Here is a tiny trained network, its code and every weight. The questions are about switching its units off for an input and a target symbol, where a switched-off unit gives its printed mean instead of its output.

import numpy as np


def w(rows, s, z=0):
    codes = np.array(rows[::2]) - 128.0
    scale = np.full(codes.shape[1], s)
    scale[-1] = z or s
    return codes * scale


def norm(h):
    return h / np.sqrt((h * h).mean(-1, keepdims=True) + 1e-5)


def f(y):
    return y / 2 * (1 + np.tanh(0.7978845608 * (y + 0.044715 * y**3)))


def softmax(a):
    e = np.exp(a - a.max(-1, keepdims=True))
    return e / e.sum(-1, keepdims=True)


def log_softmax(a):
    a = a - a.max(-1, keepdims=True)
    return a - np.log(np.exp(a).sum(-1, keepdims=True))


def net(x, mask):
    ids = ['αβγδεζθλστφ'.index(c) for c in x.split()]
    T = len(ids)
    res = E[ids] + P[:T]
    r = norm(res)
    for j in range(3):
        rows = slice(3 * j, 3 * j + 3)
        q, k, v = (r @ M[0][rows].T for M in (Q, K, V))
        z = softmax(np.where(np.tri(T) > 0, q @ k.T / 3**0.5, -1e9)) @ v
        o = O[0][rows]
        res = res + np.where(mask[j], z, o[:, -1]) @ o[:, :-1]
    y = f(norm(res) @ A[0][:, :-1].T + A[0][:, -1])
    res = res + np.where(mask[3:7], y, B[0][:, -1]) @ B[0][:, :-1]
    return log_softmax(norm(res)[-1] @ U[:, :-1].T + U[:, -1])


Q, K, V, O, A, B = {}, {}, {}, {}, {}, {}
E = w([
[128,133,148,130,131,108,109],'α',
[135,103,162,122,134,106,100],'β',
[141,111,162,148,139,89,123],'γ',
[148,93,190,117,153,92,93],'δ',
[131,139,179,164,111,83,71],'ε',
[175,111,87,163,128,153,104],'ζ',
[242,101,167,136,164,91,110],'θ',
[135,77,72,107,193,110,65],'λ',
[192,201,87,78,143,164,66],'σ',
[175,255,127,116,166,87,207],'τ',
[89,210,107,40,237,105,97],'φ',
],0.017)
P = w([
[109,143,98,127,145,202,157],'0',
[101,71,32,138,46,8,92],'1',
[122,72,96,144,74,34,61],'2',
[132,71,170,106,101,86,93],'3',
[150,69,171,131,130,101,90],'4',
[161,75,157,155,161,110,88],'5',
[173,79,153,168,178,105,84],'6',
[182,89,138,195,209,108,91],'7',
],0.012)
Q[0] = w([
[254,67,105,59,249,56,105],'H0',
[45,110,102,179,180,167,154],'H0',
[190,92,141,109,217,74,157],'H0',
[182,130,190,109,207,54,77],'H1',
[209,93,46,120,203,67,153],'H1',
[101,209,125,151,141,146,99],'H1',
[22,157,88,152,47,103,161],'H2',
[125,59,184,39,36,197,140],'H2',
[155,123,114,120,45,43,83],'H2',
],0.0084)
K[0] = w([
[100,174,162,147,209,217,189],'H0',
[155,155,162,179,49,129,55],'H0',
[84,139,118,166,173,254,171],'H0',
[153,111,99,153,243,166,72],'H1',
[164,137,122,58,184,182,172],'H1',
[95,128,131,140,126,194,170],'H1',
[97,39,67,84,43,163,174],'H2',
[97,88,105,108,48,49,127],'H2',
[201,163,87,70,188,64,134],'H2',
],0.0086)
V[0] = w([
[144,140,87,248,133,130,206],'H0',
[183,117,109,130,211,10,78],'H0',
[31,65,206,126,152,121,180],'H0',
[90,234,99,62,145,116,71],'H1',
[160,234,253,145,109,141,112],'H1',
[135,142,130,60,183,40,175],'H1',
[162,127,71,42,181,95,239],'H2',
[208,61,74,77,117,185,113],'H2',
[222,201,132,142,78,135,150],'H2',
],0.013)
O[0] = w([
[192,150,39,98,54,119,104,60],'H0',
[148,67,116,137,149,45,129,197],'H0',
[51,182,104,141,113,97,196,91],'H0',
[72,156,162,103,143,144,44,236],'H1',
[62,85,146,75,63,50,134,113],'H1',
[117,105,80,59,246,110,131,125],'H1',
[134,247,92,89,168,173,199,1],'H2',
[75,66,127,104,167,244,179,170],'H2',
[157,115,208,64,99,142,164,169],'H2',
],0.015,0.0044)
A[0] = w([
[127,118,124,176,134,116,203,89],'N0',
[125,154,11,136,21,83,200,2],'N1',
[170,101,71,53,119,135,63,106],'N2',
[141,116,125,104,162,96,65,110],'N3',
],0.012,0.0062)
B[0] = w([
[170,144,65,41,188,120,182,143],'N0',
[83,42,150,13,205,209,20,198],'N1',
[131,155,250,146,160,141,239,235],'N2',
[75,207,220,128,83,90,112,253],'N3',
],0.011,0.0048)
U = w([
[96,211,124,199,57,172,38,94],'α',
[67,166,149,237,114,161,180,177],'β',
[123,95,28,97,118,127,68,176],'γ',
[82,84,112,170,184,74,171,109],'δ',
[147,100,142,197,80,12,29,179],'ε',
[214,112,102,234,51,191,113,163],'ζ',
[189,10,138,128,157,116,204,97],'θ',
[207,102,63,254,245,141,68,167],'λ',
[104,52,246,113,153,219,64,36],'σ',
[207,220,156,100,130,66,147,188],'τ',
[69,201,137,138,246,62,6,2],'φ',
],0.0071,0.0039)

Each question gives the input, a string of symbols that net reads in full, and the target symbol t.
The units are the heads (3 rows each of Q, K, V and O) and the neurons (one row each of A and B). Each row of codes is followed by its name. A weight is (code - 128) times the scale printed after its matrix; where a second scale follows, it is the last column's (O, A, B and U).
mask holds one flag per unit, heads first, then neurons. A switched-off unit (its flag False) gives its mean, the last column of its rows in O or B, instead of its output. The means were averaged over made-up inputs and are rounded, as every weight is.
A unit's drop is (log p(t) with every unit on - log p(t) with that unit switched off) / (log p(t) with every unit on - log p(t) with every unit switched off).
The circuit of an input: a set's keep is (log p(t) with only the set's units on - log p(t) with every unit switched off) / (log p(t) with every unit on - log p(t) with every unit switched off). Starting from all 7 units, units are removed one at a time, each time the one whose removal leaves the highest keep (on an exact tie, the one counted first), for as long as the keep stays at least 0.8.
units of the circuit, in order: the units of the circuit, biggest drop first
k most important neurons: the k neurons with the biggest drops, biggest first
which heads matter: for each layer, one digit per head in row order, 1 if its drop is at least 0.15 and else 0, layers parted by /
drop when u is switched off: that unit's drop, to one decimal
input σ α ζ ε ε φ ε, target φ: units of the circuit, in order => H2
input σ ε σ, target σ: which heads matter => 001
input τ ζ φ σ λ θ σ, target τ: units of the circuit, in order => H0, N2
input ε λ β, target λ: which heads matter => 011
input λ σ γ, target λ: which heads matter => 010
input γ σ β, target γ: units of the circuit, in order => H0, N1
input φ λ τ σ σ, target φ: which heads matter => 110
input γ ζ δ γ, target γ: which heads matter => 100
input ζ λ λ λ ε γ ε, target ζ: which heads matter => 110
input ε φ λ, target φ: units of the circuit, in order => H1, N3
input β β δ ε λ, target λ: which heads matter => 011
input σ γ γ, target σ: which heads matter => 001
input α α τ, target α: which heads matter => 100
input δ σ β, target δ: which heads matter => 100
input β σ α ζ, target β: units of the circuit, in order => H0
input ζ ε ε ε ε θ, target ζ: units of the circuit, in order => H1, H0
input φ α λ ζ θ ε ε, target φ: 2 most important neurons => N2, N3
input β σ ε τ γ, target τ: drop when H2 is switched off => 0.9
input δ β σ σ λ, target δ: drop when H0 is switched off => 0.7
input λ β σ ζ φ σ θ, target λ: units of the circuit, in order => H1
